The units form a tree under base. A name lists the branches taken from the top; the branches are e a r p t. The symbol z goes to the parent.

In the rows, zero is written as 0.47.

Rows in random order:
Each row is one unit's numbers.
row 1: 0.38 0.54 0.73 0.59 0.96 0.43 0.64 0.66 0.46 0.59 0.35 0.37 0.41 0.36 0.38 0.40 0.52 0.37 0.39
row 2: 0.69 0.41 0.59 0.36 0.59 0.56 0.43 0.62 0.27 0.69 0.43 0.58 0.37 0.55 0.52 0.17 0.11 0.46 0.61
row 3: 0.60 0.29 0.32 0.81 0.57 0.56 0.70 0.59 0.37 0.63 0.59 0.46 0.32 0.31 0.37 0.71 0.29 0.36 0.39
row 4: 0.53 0.47 0.59 0.52 0.46 0.42 0.26 0.21 0.58 0.19 0.46 0.36 0.55 0.76 0.45 0.56 0.72 0.74 0.39
row 5: 0.45 0.37 0.51 0.33 0.20 0.67 0.30 0.52 0.46 0.51 0.43 0.40 0.40 0.51 0.57 0.11 0.25 0.55 0.82
row 6: 0.51 0.31 0.44 0.23 0.52 0.67 0.24 0.59 0.52 0.42 0.41 0.64 0.46 0.58 0.46 0.17 0.11 0.63 0.45
row 7: 0.50 0.30 0.52 0.06 0.25 0.56 0.18 0.51 0.51 0.59 0.43 0.51 0.41 0.74 0.54 0.45 0.26 0.45 0.48
row 8: 0.45 0.54 0.54 0.55 0.45 0.42 0.31 0.22 0.56 0.26 0.49 0.38 0.55 0.77 0.35 0.52 0.73 0.83 0.40
row 9: 0.60 0.32 0.28 0.83 0.46 0.61 0.74 0.56 0.37 0.68 0.56 0.57 0.46 0.45 0.38 0.71 0.30 0.42 0.52
row 10: 0.68 0.57 0.74 0.62 0.52 0.29 0.48 0.26 0.36 0.46 0.47 0.35 0.43 0.76 0.48 0.56 0.79 0.57 0.59
row 11: 0.71 0.33 0.56 0.64 0.61 0.46 0.65 0.57 0.32 0.68 0.49 0.43 0.30 0.30 0.46 0.58 0.20 0.26 0.53
row 12: 0.54 0.33 0.47 0.25 0.34 0.72 0.21 0.61 0.38 0.63 0.48 0.58 0.44 0.65 0.55 0.27 0.17 0.57 0.51
row 13: 0.07 0.52 0.70 0.36 0.68 0.41 0.45 0.54 0.70 0.45 0.44 0.30 0.44 0.57 0.31 0.59 0.62 0.49 0.26
row 14: 0.49 0.29 0.41 0.22 0.44 0.70 0.18 0.54 0.48 0.49 0.39 0.65 0.52 0.57 0.48 0.26 0.11 0.63 0.41
row 15: 0.47 0.58 0.52 0.55 0.45 0.36 0.29 0.18 0.59 0.28 0.42 0.32 0.56 0.62 0.35 0.50 0.71 0.84 0.43
row 16: 0.52 0.43 0.45 0.68 0.28 0.56 0.32 0.68 0.30 0.49 0.64 0.40 0.37 0.42 0.45 0.80 0.50 0.68 0.22
row 17: 0.36 0.62 0.66 0.46 0.41 0.35 0.36 0.21 0.54 0.39 0.59 0.33 0.49 0.83 0.39 0.57 0.76 0.66 0.50
row 18: 0.46 0.24 0.50 0.70 0.22 0.63 0.81 0.55 0.40 0.45 0.56 0.46 0.35 0.37 0.44 0.45 0.33 0.45 0.81
row 19: 0.49 0.55 0.62 0.52 0.51 0.42 0.31 0.25 0.56 0.19 0.47 0.41 0.52 0.75 0.36 0.39 0.68 0.83 0.45
row 20: 0.36 0.56 0.64 0.62 0.31 0.43 0.43 0.31 0.51 0.27 0.53 0.22 0.47 0.72 0.45 0.44 0.80 0.61 0.68
row 21: 0.41 0.53 0.68 0.59 0.32 0.45 0.43 0.29 0.48 0.23 0.52 0.18 0.45 0.72 0.47 0.50 0.79 0.54 0.66
row 22: 0.50 0.19 0.57 0.67 0.38 0.57 0.73 0.56 0.37 0.40 0.57 0.29 0.24 0.25 0.51 0.50 0.32 0.26 0.69
row 23: 0.61 0.26 0.48 0.72 0.52 0.56 0.71 0.62 0.35 0.62 0.59 0.43 0.27 0.25 0.39 0.65 0.18 0.42 0.49
row 24: 0.51 0.63 0.54 0.69 0.46 0.40 0.38 0.28 0.49 0.35 0.57 0.35 0.54 0.79 0.42 0.60 0.87 0.69 0.46
row 25: 0.68 0.41 0.56 0.34 0.52 0.60 0.37 0.65 0.26 0.78 0.42 0.60 0.41 0.53 0.54 0.26 0.14 0.44 0.61
row 26: 0.57 0.56 0.09 0.32 0.25 0.33 0.45 0.48 0.35 0.44 0.44 0.63 0.56 0.15 0.62 0.58 0.45 0.30 0.32
row 27: 0.46 0.63 0.52 0.67 0.52 0.41 0.43 0.27 0.48 0.35 0.62 0.34 0.55 0.78 0.40 0.50 0.88 0.64 0.48
row 28: 0.43 0.29 0.41 0.24 0.54 0.75 0.21 0.52 0.47 0.50 0.49 0.60 0.54 0.58 0.45 0.18 0.15 0.60 0.42
row 29: 0.40 0.59 0.70 0.61 0.37 0.41 0.43 0.32 0.49 0.24 0.57 0.25 0.43 0.74 0.45 0.37 0.77 0.62 0.72
row 30: 0.70 0.39 0.50 0.67 0.59 0.49 0.72 0.62 0.29 0.74 0.45 0.54 0.35 0.33 0.40 0.55 0.17 0.39 0.66
row 31: 0.36 0.40 0.50 0.11 0.39 0.63 0.20 0.48 0.52 0.61 0.54 0.55 0.43 0.77 0.46 0.30 0.24 0.55 0.50
row 32: 0.35 0.55 0.59 0.59 0.27 0.42 0.42 0.28 0.50 0.30 0.51 0.32 0.52 0.78 0.48 0.45 0.80 0.64 0.75
row 33: 0.54 0.63 0.56 0.68 0.52 0.40 0.41 0.32 0.50 0.27 0.54 0.37 0.50 0.80 0.43 0.49 0.84 0.66 0.48
row 34: 0.36 0.52 0.56 0.52 0.52 0.46 0.32 0.21 0.56 0.25 0.54 0.35 0.57 0.76 0.32 0.40 0.73 0.77 0.38
row 35: 0.54 0.64 0.71 0.64 0.56 0.33 0.51 0.26 0.36 0.50 0.57 0.32 0.49 0.79 0.38 0.41 0.75 0.61 0.61
row 36: 0.48 0.26 0.55 0.75 0.34 0.60 0.75 0.55 0.38 0.46 0.61 0.33 0.24 0.26 0.46 0.44 0.29 0.35 0.71
row 37: 0.68 0.38 0.53 0.70 0.65 0.47 0.69 0.59 0.31 0.70 0.50 0.48 0.30 0.27 0.39 0.55 0.17 0.35 0.56
row 38: 0.64 0.31 0.40 0.81 0.65 0.52 0.73 0.61 0.39 0.57 0.60 0.49 0.26 0.36 0.39 0.56 0.24 0.36 0.38
row 39: 0.41 0.33 0.56 0.34 0.23 0.76 0.32 0.58 0.43 0.45 0.53 0.49 0.40 0.60 0.56 0.13 0.27 0.52 0.77
row 40: 0.59 0.19 0.39 0.64 0.64 0.61 0.54 0.56 0.45 0.47 0.52 0.51 0.35 0.21 0.35 0.56 0.06 0.53 0.38
row 41: 0.35 0.55 0.63 0.59 0.39 0.45 0.46 0.27 0.46 0.27 0.61 0.23 0.49 0.73 0.43 0.36 0.78 0.57 0.68
row 42: 0.71 0.40 0.58 0.30 0.52 0.59 0.38 0.62 0.28 0.74 0.37 0.55 0.41 0.53 0.57 0.31 0.14 0.32 0.56
row 43: 0.40 0.59 0.62 0.46 0.32 0.31 0.36 0.24 0.54 0.39 0.54 0.33 0.49 0.82 0.42 0.63 0.76 0.69 0.52
row 44: 0.68 0.24 0.40 0.73 0.58 0.58 0.65 0.60 0.38 0.58 0.57 0.41 0.33 0.32 0.44 0.71 0.34 0.24 0.38
row 45: 0.48 0.42 0.46 0.09 0.24 0.48 0.17 0.43 0.56 0.70 0.39 0.49 0.42 0.68 0.47 0.44 0.21 0.62 0.49
row 46: 0.59 0.66 0.67 0.63 0.41 0.35 0.50 0.29 0.38 0.55 0.44 0.42 0.54 0.80 0.40 0.56 0.78 0.70 0.67
row 47: 0.59 0.20 0.46 0.63 0.70 0.58 0.61 0.57 0.44 0.41 0.52 0.59 0.33 0.20 0.36 0.41 0.06 0.51 0.41
row 48: 0.46 0.40 0.50 0.10 0.27 0.57 0.16 0.51 0.51 0.63 0.47 0.56 0.45 0.77 0.51 0.42 0.23 0.59 0.49
row 49: 0.43 0.65 0.58 0.48 0.33 0.25 0.34 0.18 0.56 0.44 0.48 0.28 0.49 0.75 0.42 0.63 0.74 0.65 0.50
row 50: 0.42 0.58 0.57 0.44 0.30 0.35 0.37 0.25 0.53 0.42 0.50 0.38 0.53 0.87 0.43 0.63 0.74 0.71 0.54
row 51: 0.33 0.34 0.58 0.35 0.33 0.78 0.36 0.54 0.48 0.47 0.58 0.47 0.43 0.59 0.53 0.07 0.31 0.43 0.74
row 52: 0.70 0.42 0.51 0.67 0.59 0.40 0.68 0.56 0.32 0.74 0.45 0.44 0.32 0.19 0.38 0.54 0.19 0.37 0.54
row 53: 0.22 0.50 0.54 0.65 0.84 0.55 0.55 0.62 0.62 0.44 0.43 0.37 0.52 0.47 0.32 0.54 0.72 0.41 0.18
row 54: 0.14 0.50 0.67 0.56 0.83 0.51 0.52 0.63 0.64 0.39 0.40 0.30 0.46 0.41 0.33 0.47 0.63 0.47 0.28
row 55: 0.49 0.30 0.36 0.25 0.35 0.70 0.22 0.53 0.51 0.50 0.37 0.69 0.58 0.66 0.48 0.30 0.20 0.68 0.52
row 56: 0.60 0.65 0.72 0.67 0.49 0.31 0.47 0.28 0.37 0.50 0.49 0.34 0.47 0.74 0.43 0.51 0.74 0.64 0.60
row 57: 0.36 0.61 0.63 0.61 0.30 0.37 0.43 0.24 0.52 0.30 0.50 0.19 0.48 0.62 0.42 0.45 0.81 0.62 0.68
row 58: 0.45 0.59 0.64 0.61 0.41 0.38 0.37 0.26 0.47 0.34 0.53 0.29 0.49 0.79 0.41 0.59 0.81 0.72 0.54
row 59: 0.44 0.54 0.52 0.53 0.40 0.44 0.31 0.22 0.55 0.29 0.42 0.45 0.62 0.82 0.37 0.52 0.71 0.85 0.51
row 60: 0.64 0.66 0.76 0.65 0.60 0.29 0.50 0.31 0.36 0.44 0.48 0.39 0.41 0.76 0.41 0.41 0.72 0.64 0.61

The row of each unit:
r>a>r row 57
r>r row 56
e>e>p row 9
e>e>a row 38
p row 54
r>a>t row 21
a>a>e row 51
p>r row 1
e>e>t row 44
e>a>t row 22
r>a>a row 29
a>a row 39
r>t>t row 4
r>t>a row 19
r>r>t row 10
e>r>r row 52
r>p>p row 50
a>t>e row 28
base row 16
r>t>p row 59
r>a>p row 32
r>e>e row 27
r>p>e row 17
r row 58
e>r>p row 30
p>p row 13
e>t>a row 47
a>t>p row 55
a>t>a row 6
a>r row 25
r>a>e row 41
a>r>a row 2
r>a row 20
a>p>e row 31
e>t row 40
r>t>r row 15
e>r>t row 11
r>p>r row 49
r>t row 8
a>p>t row 7
r>p row 43
r>e row 24
r>r>a row 60
e row 23
a>p>r row 45
a>a>r row 5
p>e row 53
t row 26
a>r>t row 42
r>e>a row 33
e>a>p row 18
a>p row 48
e>a row 36
r>r>p row 46
a>t row 14
a row 12
r>r>e row 35
e>e row 3
r>t>e row 34
e>r row 37

